Here is a tiny trained network, its code and every weight. The questions are about switching its units off for an input and a class, where a switched-off unit gives its printed mean instead of its output.

import numpy as np


def w(rows, s, z=0):
    codes = np.array(rows[::2]) - 128.0
    scale = np.full(codes.shape[1], s)
    scale[-1] = z or s
    return codes * scale


def norm(h):
    return h / np.sqrt((h * h).mean(-1, keepdims=True) + 1e-5)


def f(y):
    return np.maximum(y, 0)


def log_softmax(a):
    a = a - a.max(-1, keepdims=True)
    return a - np.log(np.exp(a).sum(-1, keepdims=True))


def net(x, mask):
    res = np.array(x, float).reshape(1, 7) / 4 @ E
    u = 0
    for l in range(3):
        y = f(norm(res) @ A[l][:, :-1].T + A[l][:, -1])
        res = res + np.where(mask[u : u + 9], y, B[l][:, -1]) @ B[l][:, :-1]
        u += 9
    return log_softmax(norm(res)[-1] @ U[:, :-1].T + U[:, -1])


A, B = {}, {}
E = w([
[134,135,126,122,124,122,128,124,135,131],'x0',
[147,188,143,145,128,70,132,240,111,69],'x1',
[118,124,123,129,127,122,130,129,114,125],'x2',
[93,182,3,138,174,107,108,119,140,174],'x3',
[100,45,93,134,119,104,151,171,221,103],'x4',
[127,127,131,135,130,135,129,128,130,126],'x5',
[122,123,135,147,136,148,129,132,127,123],'x6',
],0.011)
A[0] = w([
[105,66,138,176,114,77,153,60,207,129,33],'L0N0',
[124,168,200,107,127,133,129,171,155,43,7],'L0N1',
[108,75,96,122,128,148,254,119,166,158,22],'L0N2',
[195,79,110,120,115,163,100,23,69,186,153],'L0N3',
[135,41,135,110,69,158,204,193,160,122,25],'L0N4',
[162,49,161,149,74,143,205,78,95,94,92],'L0N5',
[105,99,167,169,127,123,86,202,136,232,95],'L0N6',
[133,150,208,90,83,142,59,127,119,111,11],'L0N7',
[97,163,128,117,157,158,183,151,100,159,108],'L0N8',
],0.007,0.0021)
B[0] = w([
[94,140,167,75,78,175,58,204,88,108,222],'L0N0',
[94,171,104,219,118,4,86,70,104,121,206],'L0N1',
[65,152,106,105,207,159,24,124,151,118,208],'L0N2',
[158,120,70,185,156,140,189,109,155,66,254],'L0N3',
[253,36,138,168,81,25,82,161,73,170,232],'L0N4',
[208,186,98,9,94,155,174,112,113,163,232],'L0N5',
[118,145,115,75,146,108,174,110,129,149,141],'L0N6',
[8,165,186,148,162,138,151,51,93,43,186],'L0N7',
[235,134,126,103,99,120,93,131,122,130,152],'L0N8',
],0.0066,0.006)
A[1] = w([
[85,130,119,123,162,128,122,121,106,150,103],'L1N0',
[150,68,159,78,94,148,108,137,118,156,4],'L1N1',
[183,73,150,75,69,186,139,97,105,114,96],'L1N2',
[135,158,155,109,173,100,128,110,120,125,117],'L1N3',
[145,147,214,126,129,146,244,77,111,129,135],'L1N4',
[118,129,128,131,133,151,134,79,92,156,84],'L1N5',
[76,99,123,75,66,124,53,109,109,137,138],'L1N6',
[85,93,108,137,161,114,157,174,187,131,61],'L1N7',
[106,113,186,132,95,110,149,130,113,91,104],'L1N8',
],0.011,0.004)
B[1] = w([
[195,131,157,112,113,203,51,122,182,127,158],'L1N0',
[221,178,205,214,77,154,147,1,167,158,195],'L1N1',
[59,127,186,118,68,153,207,156,147,93,255],'L1N2',
[100,170,115,116,105,174,110,116,117,154,171],'L1N3',
[50,82,34,46,166,141,125,151,85,67,237],'L1N4',
[123,83,126,133,119,85,184,124,137,121,180],'L1N5',
[113,119,183,142,187,210,145,151,159,176,216],'L1N6',
[65,111,67,124,118,146,164,120,107,78,182],'L1N7',
[107,132,157,189,172,86,14,93,151,139,202],'L1N8',
],0.009,0.0071)
A[2] = w([
[166,182,86,155,139,114,183,253,101,127,122],'L2N0',
[114,216,168,123,142,144,90,152,78,137,53],'L2N1',
[169,199,113,155,73,176,139,152,102,189,46],'L2N2',
[145,118,100,151,189,174,130,94,105,129,125],'L2N3',
[146,128,154,153,134,77,89,160,94,101,116],'L2N4',
[141,139,152,173,106,64,150,138,160,133,70],'L2N5',
[116,124,43,197,135,83,80,153,151,125,85],'L2N6',
[122,120,100,90,167,123,112,99,148,191,155],'L2N7',
[181,151,121,150,144,150,145,14,86,157,2],'L2N8',
],0.011,0.0026)
B[2] = w([
[159,118,148,32,206,215,212,85,118,130,208],'L2N0',
[87,255,145,218,100,228,27,32,182,119,212],'L2N1',
[164,150,147,69,180,175,178,120,160,161,169],'L2N2',
[206,141,93,155,117,11,133,190,162,183,213],'L2N3',
[162,106,42,146,153,43,64,186,150,189,231],'L2N4',
[108,37,148,119,168,93,153,156,138,142,185],'L2N5',
[90,97,201,82,77,141,152,78,71,88,255],'L2N6',
[134,109,109,240,117,140,100,228,158,129,196],'L2N7',
[193,103,142,84,34,53,233,176,94,165,195],'L2N8',
],0.0083,0.0065)
U = w([
[65,98,91,61,136,149,194,111,68,38,241],'0',
[156,86,218,155,87,183,138,87,152,145,162],'1',
[224,144,67,151,94,94,177,145,126,187,115],'2',
[86,79,61,180,168,175,73,168,199,164,10],'3',
[94,197,130,186,126,103,6,92,66,70,99],'4',
[155,58,170,153,162,38,69,179,122,117,97],'5',
[181,234,118,95,190,200,126,90,122,157,52],'6',
],0.016,0.0014)

Each question gives the input, the list of numbers given to net, and the class t.
The units are the neurons (one row each of A and B). Each row of codes is followed by its name. A weight is (code - 128) times the scale printed after its matrix; where a second scale follows, it is the last column's (A, B and U).
mask holds one flag per neuron, layer by layer. A switched-off neuron (its flag False) gives its mean, the last column of its row in B, instead of its output. The means were averaged over made-up inputs and are rounded, as every weight is.
A unit's drop is (log p(t) with every unit on - log p(t) with that unit switched off) / (log p(t) with every unit on - log p(t) with every unit switched off).
The circuit of an input: a set's keep is (log p(t) with only the set's units on - log p(t) with every unit switched off) / (log p(t) with every unit on - log p(t) with every unit switched off). Starting from the 12 units with the biggest drops (on a tie, the unit counted first), units are removed one at a time, each time the one whose removal leaves the highest keep (on an exact tie, the one counted first), for as long as the keep stays at least 0.8.
circuit, biggest first: the units of the circuit, biggest drop first
most important unit: the unit with the biggest drop
k most important neurons: the k neurons with the biggest drops, biggest first
top k neurons in layer l: the k neurons of layer l with the biggest drops, biggest first
drop when u is switched off: that unit's drop, to one decimal
input [-8,8,-5,-2,0,-8,-2], class 4: 2 most important neurons => (L2N1, L0N4)
input [5,6,1,8,-1,3,-6], class 6: most important unit => L2N0
input [1,2,-7,-4,1,2,4], class 5: circuit, biggest first => (L0N4, L2N4)
input [-2,-7,-6,0,0,-8,-4], class 0: 3 most important neurons => (L0N3, L1N2, L0N1)
input [0,-5,1,2,0,-3,-7], class 2: 2 most important neurons => (L0N3, L1N4)
input [3,0,0,1,-4,4,6], class 2: 2 most important neurons => (L1N2, L2N3)
input [-7,0,8,6,-4,5,-7], class 2: top 3 neurons in layer 2 => (L2N8, L2N3, L2N7)
input [-2,1,-5,8,0,0,6], class 6: 4 most important neurons => (L1N4, L1N1, L1N8, L2N0)
input [-8,1,-4,-7,1,7,-3], class 5: 4 most important neurons => (L0N4, L1N8, L0N1, L2N1)
input [-1,-7,6,8,0,8,4], class 2: 3 most important neurons => (L2N8, L2N3, L1N4)
input [-4,3,-3,5,0,0,-6], class 6: top 3 neurons in layer 0 => (L0N3, L0N4, L0N8)
input [7,4,-8,5,1,3,-6], class 0: 2 most important neurons => (L0N5, L2N6)
input [8,1,2,-5,6,-3,2], class 5: 2 most important neurons => (L0N4, L0N1)
input [-4,2,1,7,3,0,-2], class 0: circuit, biggest first => (L2N6)
input [4,-5,2,0,-1,1,-1], class 0: 3 most important neurons => (L0N3, L0N1, L1N2)
input [-4,0,-1,-3,-8,4,8], class 0: top 2 neurons in layer 1 => (L1N4, L1N5)
input [-6,6,8,8,0,-6,2], class 6: top 2 neurons in layer 2 => (L2N0, L2N1)
input [5,5,-5,8,0,-5,7], class 6: 2 most important neurons => (L1N4, L0N3)
input [1,8,-6,-2,-2,3,-3], class 4: drop when L2N1 is switched off => 0.3
input [6,8,7,4,-2,-6,6], class 6: circuit, biggest first => (L2N0)
input [-7,5,-2,-7,-2,-7,6], class 4: drop when L0N1 is switched off => 0.0
input [4,-4,-6,-5,-1,-5,2], class 0: drop when L1N4 is switched off => 0.2
